Below are the code and all the weights of a small trained network. Each question names an input and a class and asks about switching units off, where a switched-off unit gives its printed mean instead of its output.

import numpy as np


def w(rows, s, z=0):
    codes = np.array(rows[::2]) - 128.0
    scale = np.full(codes.shape[1], s)
    scale[-1] = z or s
    return codes * scale


def norm(h):
    return h / np.sqrt((h * h).mean(-1, keepdims=True) + 1e-5)


def f(y):
    return y / 2 * (1 + np.tanh(0.7978845608 * (y + 0.044715 * y**3)))


def log_softmax(a):
    a = a - a.max(-1, keepdims=True)
    return a - np.log(np.exp(a).sum(-1, keepdims=True))


def net(x, mask):
    res = np.array(x, float).reshape(1, 3) / 4 @ E
    u = 0
    for l in range(3):
        y = f(norm(res) @ A[l][:, :-1].T + A[l][:, -1])
        res = res + np.where(mask[u : u + 4], y, B[l][:, -1]) @ B[l][:, :-1]
        u += 4
    return log_softmax(norm(res)[-1] @ U[:, :-1].T + U[:, -1])


A, B = {}, {}
E = w([
[253,153,188,55,99],'x0',
[196,31,31,15,132],'x1',
[102,216,9,214,158],'x2',
],0.0029)
A[0] = w([
[135,6,133,73,141,5],'L0N0',
[154,15,177,35,125,58],'L0N1',
[215,125,78,70,122,110],'L0N2',
[191,125,225,87,121,72],'L0N3',
],0.015,0.0028)
B[0] = w([
[84,191,140,32,108,211],'L0N0',
[105,34,119,221,77,246],'L0N1',
[206,118,70,129,191,206],'L0N2',
[142,100,251,152,131,213],'L0N3',
],0.014,0.011)
A[1] = w([
[77,134,115,44,140,66],'L1N0',
[250,131,82,87,206,143],'L1N1',
[36,200,106,199,217,113],'L1N2',
[207,210,234,58,170,6],'L1N3',
],0.014,0.0016)
B[1] = w([
[62,78,83,142,114,138],'L1N0',
[154,22,86,89,215,183],'L1N1',
[80,209,156,195,210,245],'L1N2',
[144,211,193,5,88,158],'L1N3',
],0.015,0.011)
A[2] = w([
[61,162,3,98,58,51],'L2N0',
[215,114,7,156,158,10],'L2N1',
[191,126,143,215,105,42],'L2N2',
[122,174,183,105,59,63],'L2N3',
],0.017,0.0012)
B[2] = w([
[7,168,64,41,113,239],'L2N0',
[195,179,11,107,163,253],'L2N1',
[83,116,92,170,83,229],'L2N2',
[188,160,44,159,64,225],'L2N3',
],0.017,0.0038)
U = w([
[221,78,28,100,220,174],'0',
[220,231,202,70,40,134],'1',
[20,124,67,48,81,141],'2',
[145,11,186,206,42,182],'3',
[87,232,168,204,222,168],'4',
[177,109,208,30,175,55],'5',
[139,124,158,92,132,2],'6',
],0.011,0.0075)

Each question gives the input, the list of numbers given to net, and the class t.
The units are the neurons (one row each of A and B). Each row of codes is followed by its name. A weight is (code - 128) times the scale printed after its matrix; where a second scale follows, it is the last column's (A, B and U).
mask holds one flag per neuron, layer by layer. A switched-off neuron (its flag False) gives its mean, the last column of its row in B, instead of its output. The means were averaged over made-up inputs and are rounded, as every weight is.
A unit's drop is (log p(t) with every unit on - log p(t) with that unit switched off) / (log p(t) with every unit on - log p(t) with every unit switched off).
The circuit of an input: a set's keep is (log p(t) with only the set's units on - log p(t) with every unit switched off) / (log p(t) with every unit on - log p(t) with every unit switched off). Starting from all 12 units, units are removed one at a time, each time the one whose removal leaves the highest keep (on an exact tie, the one counted first), for as long as the keep stays at least 0.8.
circuit, biggest first: the units of the circuit, biggest drop first
unit that matters most: the unit with the biggest drop
top k neurons: the k neurons with the biggest drops, biggest first
top k neurons in layer l: the k neurons of layer l with the biggest drops, biggest first
drop of u: that unit's drop, to one decimal
input [-3,1,-4], class 2: circuit, biggest first -> (L0N0)
input [8,0,1], class 5: top 3 neurons -> (L0N2 L0N3 L1N3)
input [-8,5,1], class 2: top 2 neurons -> (L0N2 L0N3)
input [-3,4,1], class 2: top 2 neurons -> (L0N0 L1N0)
input [1,2,8], class 0: top 3 neurons in layer 0 -> (L0N1 L0N3 L0N0)
input [8,-2,6], class 0: top 3 neurons -> (L1N1 L0N0 L0N2)
input [-4,-5,-6], class 1: top 2 neurons in layer 0 -> (L0N1 L0N2)
input [4,-1,6], class 0: top 3 neurons in layer 0 -> (L0N3 L0N0 L0N1)
input [-8,1,-7], class 2: top 3 neurons -> (L0N0 L0N3 L2N0)
input [5,2,-1], class 3: top 2 neurons -> (L0N3 L0N1)
input [3,-8,1], class 1: top 2 neurons in layer 0 -> (L0N1 L0N2)
input [-3,1,-3], class 2: drop of L0N1 -> 0.0
input [-4,4,-2], class 2: drop of L0N0 -> 0.3
input [5,-2,-1], class 3: unit that matters most -> L0N0
input [-6,5,-6], class 2: drop of L0N3 -> 0.1
input [0,3,8], class 0: drop of L0N1 -> 0.1
